Each row has a name. Each piece below is followed by the name of the row it came from, unless a question asks for something else. Each question is about the rows just above it.

[125 128 152 145  71 116] = Kadi
[125 148 123 134  82 207] = Pel
[130 149 202 105 119 141] = Vibig
[148 134 123  81 125 207] = rez
[130 149 122 105 119 141] = bisa
How many entries does [130 149] have?
2
Number of entries in [130 149 122]:
3
[134  82 207 125 148 123] is which row reordered?
Pel
Which row holds these entries in another order? [207 125  81 123 134 148]
rez
Number of entries in [125 128 152 145  71 116]:
6
[207 148 125 134  81 123] is which row reordered?
rez

[ 92 177 137 146 118 128 154 135 128 107 159  94 103 131 131 138 134 100
 144 122 128 100 171 142 119 133  95 146 105 145 125 128 127 145 128] -> Gosi
[121 123 112 105 128 122 121 133 128 168 134 128 153 128 179 128  86 179
 109 170 136 132  85  85 155 151 109 121 139  62 121 158 104 128  71] -> dira
[134 121 153 123 104 109 128  62 168 139  71 132 128  86 128 109 121 170
 128 112 136  85 121 128 134 158 121 179 128 151 155  85 122 179 105] -> pur
[ 92 177 137 146 118 128 154 135 128 107 159  94 103 131 131 138 134 100
 144 122 128 100 171 142 119 133  95 135 128 169  91 109 142 149 141] -> nuraf
[107 146 125 159 128 136 131 118 134 122 154 177  94 133 145 128 142 128
 128 100  95 145 144 171 103 135 119 127 105 131 146 128 100  92 138] -> pez
Count the entries of [121 123 112 105 128 122 121 133 128 168 134 128 153 128 179 128  86 179]:
18
[134 128 153 128 179 128  86 179 109 170 136 132  85  85 155 151 109 121
 139  62 121 158 104 128  71 121 123 112 105 128 122 121 133 128 168] is which row reordered?
dira
How many entries does [ 92 177 137 146 118 128 154 135 128 107 159  94 103 131 131 138 134 100
 144 122 128 100 171 142 119 133  95 146 105 145 125 128 127] have?
33
Number of entries in [121 123 112 105 128 122 121 133 128 168 134 128 153 128 179 128  86 179
 109 170 136 132  85  85 155 151 109 121 139  62 121 158 104 128  71]:
35
Put [ 71 128 104 158 121  62 139 121 109 151 155  85  85 132 136 170 109 179
  86 128 179 128 153 128 134 168 128 133 121 122 128 105 112 123 121] back in order: which row is it?
dira
Count the entries of [ 92 177 137 146 118 128 154 135 128 107 159  94 103 131 131 138 134 100
 144 122 128 100 171]:
23
[128 145 127 128 125 145 105 146  95 133 119 142 171 100 128 122 144 100
 134 138 131 131 103  94 159 107 128 135 154 128 118 146 137 177  92] is which row reordered?
Gosi

[ 91 167 141 130 104  93 171 193] : Gosi
[ 85 119 200 138  91  82 101 110] : Sopu
[119 110 101  91  82  84 138 200] : nuraf
[141 104 193  91 167 130  93 170] : Neve
Put [ 82  85  91 101 110 119 138 200] back in order: which row is it?
Sopu
Number of entries in [ 91 167 141 130 104  93 171]:
7
Put [ 91  82  84 138 200 119 110 101] back in order: which row is it?
nuraf
Count the entries of [141 104 193  91 167 130]:
6
[ 91 104 130 167 141 171  93 193] is which row reordered?
Gosi
How many entries does [ 91 167 141 130 104  93] have?
6

[ 88  94 150 203 205  66  79 206  79 198  70 190  89  94  80  72 201 111
 202 109  77  66 109  99 205] : Kadi
[ 37  50 199  98 164 118  56 201  65 143 118 200  62  37 164  93  65  91
  39  74 203 204  79 203  75] : nuraf
[ 66  94 205  94 150 109  99 205  71 201 109 206 111  66 190  89  72  88
  79  77 198 203  80 202  79] : Pel
[128  95  91 166 152 161  92  97 162  90 161  93  84 128  70 169 160 168
 109 163 114 107 165 105 162] : rez
[ 37  50 199  98 164 118  56 201  65 193 118 126 106  37 164  93  65  91
  39  74 203 204 122 203  75] : Gosi
Put [ 75 203 122 204 203  74  39  91  65  93 164  37 106 126 118 193  65 201
  56 118 164  98 199  50  37] back in order: which row is it?
Gosi
Number of entries in [128  95  91 166 152 161  92  97 162  90]:
10
Number of entries in [ 88  94 150 203 205  66  79]:
7
[ 89  72  88  79  77 198 203  80 202  79  66  94 205  94 150 109  99 205
  71 201 109 206 111  66 190] is which row reordered?
Pel
Number of entries in [ 66  94 205  94 150 109  99 205  71 201 109 206 111  66 190  89  72  88
  79  77 198 203  80 202  79]:
25

[154 113 112 106 126 147  56 163 135 133 120 172 155 138  68 115 130 116
 153  54 150 105  88 128 149]  Neve
[ 79 113 112 106 126 147  56 163 135 133 120 172 155 138  68 115 130 116
 110  54 150 122 124  97 148]  rez
[154 113 112 106 126 147  56 163 135 133 120 172 155 138  68 115 130 116
 153  54 150 122 124  97 148]  bisa
How many entries does [154 113 112 106 126 147  56 163 135 133 120 172 155 138  68 115 130 116
 153] have?
19
Number of entries in [154 113 112 106 126 147  56 163 135 133 120 172 155 138]:
14

[151 207  63  87]  Kadi
[207  86 151  63]  nuraf
[225 101 151  63]  Pel
[ 86  63 151 207] is which row reordered?
nuraf
Number of entries in [151 207  63]:
3
Number of entries in [151 207  63  87]:
4

[118 159 160 114  86 103] -> Sopu
[118 160 160 111  86 103] -> pez
[204  91 154 146 113 167] -> Pel
[133 146 148 157 142 162] -> Kadi
[204  92 154 144 111 167] -> Gosi
[ 75 149 148 110 142 107] -> Neve
[152  96 149 148 137 147] -> rez
[118 160 159 121  90 103] -> pur
[134 145 148 173 140 162] -> dira
Which row holds these entries in another order? [147 137 148 149  96 152]
rez
How many entries does [204  92 154 144 111] have?
5
Number of entries in [204  91 154 146 113]:
5
Number of entries in [134 145 148]:
3

[210 195  55 115 102 111 107 169 121 207] = pez
[121 145 102  74 102 125 131 128  85 187] = Vibig
[126 102 165 121 181 132  94 102 128 115] = Pel
[106  94 125 115 113  83 168 102 182  89] = Neve
[106 182 114 185 113  83 156 102 158 128] = pur
[136 207 149  87 205 111 107 195  97 187] = Kadi
[ 76 132 161  60 113  97 180 155 170 226] = bisa
[151 119 137 143 136  70 107 155  97  89] = Gosi
[165 132 125 115 102 181  94 102 121 128] = dira
[149 205 107 110  97 187  87 136 195 207] = Sopu
Count the entries of [151 119 137 143 136  70 107 155  97  89]:
10
Put [128 121 102  94 181 102 115 125 132 165] back in order: which row is it?
dira
Count the entries of [106]:
1
[187 136 207 149  87 205 111 107 195  97] is which row reordered?
Kadi
Count the entries of [149 205 107 110  97 187]:
6
[ 70  89  97 107 119 136 137 143 151 155] is which row reordered?
Gosi

[125 168  25 102  95 145 140 128]  pez
[140 168 125 146  25  95 128 102]  Gosi
[ 95 147 125 128 140  25 102 168]  Vibig
[ 25  95 102 125 128 140 147 168] is which row reordered?
Vibig
How many entries does [ 95 147 125 128 140  25] have?
6
Number of entries in [ 95 147 125 128 140  25 102 168]:
8
[125 146  25  95 128 102 140 168] is which row reordered?
Gosi
[102 128  95  25 146 125 168 140] is which row reordered?
Gosi
Which row holds these entries in another order? [168  95 147 125 128 140  25 102]
Vibig
Count the entries of [ 95 147 125 128 140  25 102]:
7

[133 132 130 138 130 139 135 128 132 144 134 133 147 130 129 129 131 128
 146 187 163] : nuraf
[130 130 129 134 128 133 133 127 130 142 131 130 139 128 128 129 132 129
 143 176 214] : pez
[134 130 128 139 130 130 129 142 131 132 128 128 176 129 127 143 129 132
 133 214 130] : rez
[132 131 129 139 131 139 135 129 133 144 132 131 144 129 128 128 132 129
 143 186 173] : bisa
How many entries does [132 131 129 139 131 139 135 129 133] have?
9
Count the entries of [133 132 130 138 130 139 135 128 132 144 134 133 147 130 129 129 131 128
 146 187 163]:
21
Put [214 176 143 129 132 129 128 128 139 130 131 142 130 127 133 133 128 134
 129 130 130] back in order: which row is it?
pez
Count the entries of [132 131 129 139 131 139 135 129 133 144 132 131 144 129 128 128 132 129
 143 186 173]:
21
Count the entries of [134 130 128 139 130 130]:
6
Number of entries in [130 130 129 134 128 133 133 127 130 142 131 130 139 128 128 129]:
16
[132 130 128 129 130 214 130 133 130 127 142 129 134 176 139 133 128 131
 143 129 128] is which row reordered?
pez

[ 48 119  93 172  75 207] : nuraf
[ 55 132  97 152 103 183] : Pel
[107  98 114  63 132 182] : Sopu
[ 87 103  85 122 133 164] : Neve
[152 132  97 182 103  55] : pur
Put [ 55 103 182  97 132 152] back in order: which row is it?
pur
Count the entries of [ 87 103  85 122 133 164]:
6
Put [132 107  63  98 114 182] back in order: which row is it?
Sopu
Put [ 55  97 103 132 152 183] back in order: which row is it?
Pel
Put [ 55 152 132  97 182 103] back in order: which row is it?
pur
Number of entries in [152 132  97 182 103  55]:
6

[ 84  61  82 175] = dira
[103 100 102 174] = nuraf
[126 144 164 147] = Gosi
[158 170 108 169] = Sopu
[101 120  40  80] = pur
[115 190 190 113] = Vibig
[123 134 173 135] = bisa
[ 72 108  53  95] = Pel
[ 61  84  82 174] = Kadi
[ 98 188 173 104] = rez
[125 129  34  80] = pez
Which row holds these entries in another order? [129 125  80  34]
pez
[ 82 174  61  84] is which row reordered?
Kadi
How many entries does [115] have?
1

[144 119 117 108 122 123 130 114 127 130 125]  Sopu
[119 151 160 196 120 121 127 166 164 122 122]  nuraf
[104 133 125 122 144 143 127 126 103 128 137]  Pel
[130 126 125 121 128 130 127 125 126 128 127]  pur
[109 149 148 167 130 133 130 151 141 121 129]  Neve
[124 141 149 173 123 123 124 155 155 123 123]  rez
[146  88  77  29 142 138 116  77  82 136 133]  Kadi
[125 143 154 181 119 120 125 161 164 122 121]  Vibig
[148 121 109 131 149 129 151 130 133 141 167]  Gosi
[143 108 102  75 129 129 130  97 106 133 130]  bisa
[143 125 164 161 125 120 154 181 122 119 122]  dira
Number of entries in [125 143 154 181 119 120 125 161]:
8
Which row holds these entries in another order? [109 167 130 149 121 129 141 130 148 151 133]
Neve
Number of entries in [124 141 149 173 123 123 124 155 155 123]:
10
Which row holds these entries in another order? [130 133 106  97 130 129 129  75 102 108 143]
bisa
Which row holds these entries in another order? [121 122 164 161 125 120 119 181 154 143 125]
Vibig
Number of entries in [148 121 109]:
3

[125 139 116 146  58 123 114 119 144  73 110 155 115 121 118 127 180 121
 110 131 124 132 125] = dira
[141 156 107 127 110 130 160 139 153 122 182 111 114 128 117 129 102 130
 171 127 159 122 130] = Kadi
[141 156 107 127 110 120 160 139 153 122 182 111 114 128 117 129 102 130
 171 127 159 122 130] = Vibig
[130 121  82 104  82 107 147 129 131 123 106 123 142  95 124 123 132 133
  99  94  95 117  97] = Neve
[142  82 107  97  94 120 123 147  99  95 104  95 124 130 129 131  82 133
 117 123 106 123 132] = nuraf
[141 131 117 153 130 122 122 120 171 156 107 127 127 182 159 129 102 110
 139 160 114 128 111] = rez
[127 118 114 166 123 120 179 126 129 112 163 102 119 114 114 124 107 117
 197 148 139 132 119] = Gosi
Count the entries of [141 156 107 127 110 130 160 139 153 122 182 111 114 128 117 129 102 130
 171 127 159 122 130]:
23
Number of entries in [125 139 116 146  58 123 114 119 144  73 110 155 115]:
13
Put [102 107 110 111 114 117 120 122 122 127 127 128 129 130 130 139 141 153
 156 159 160 171 182] back in order: which row is it?
Vibig
[117 123 106 123 132 142  82 107  97  94 120 123 147  99  95 104  95 124
 130 129 131  82 133] is which row reordered?
nuraf
Put [125 132 124 131 110 121 180 127 118 121 115 155 110  73 144 119 114 123
  58 146 116 139 125] back in order: which row is it?
dira

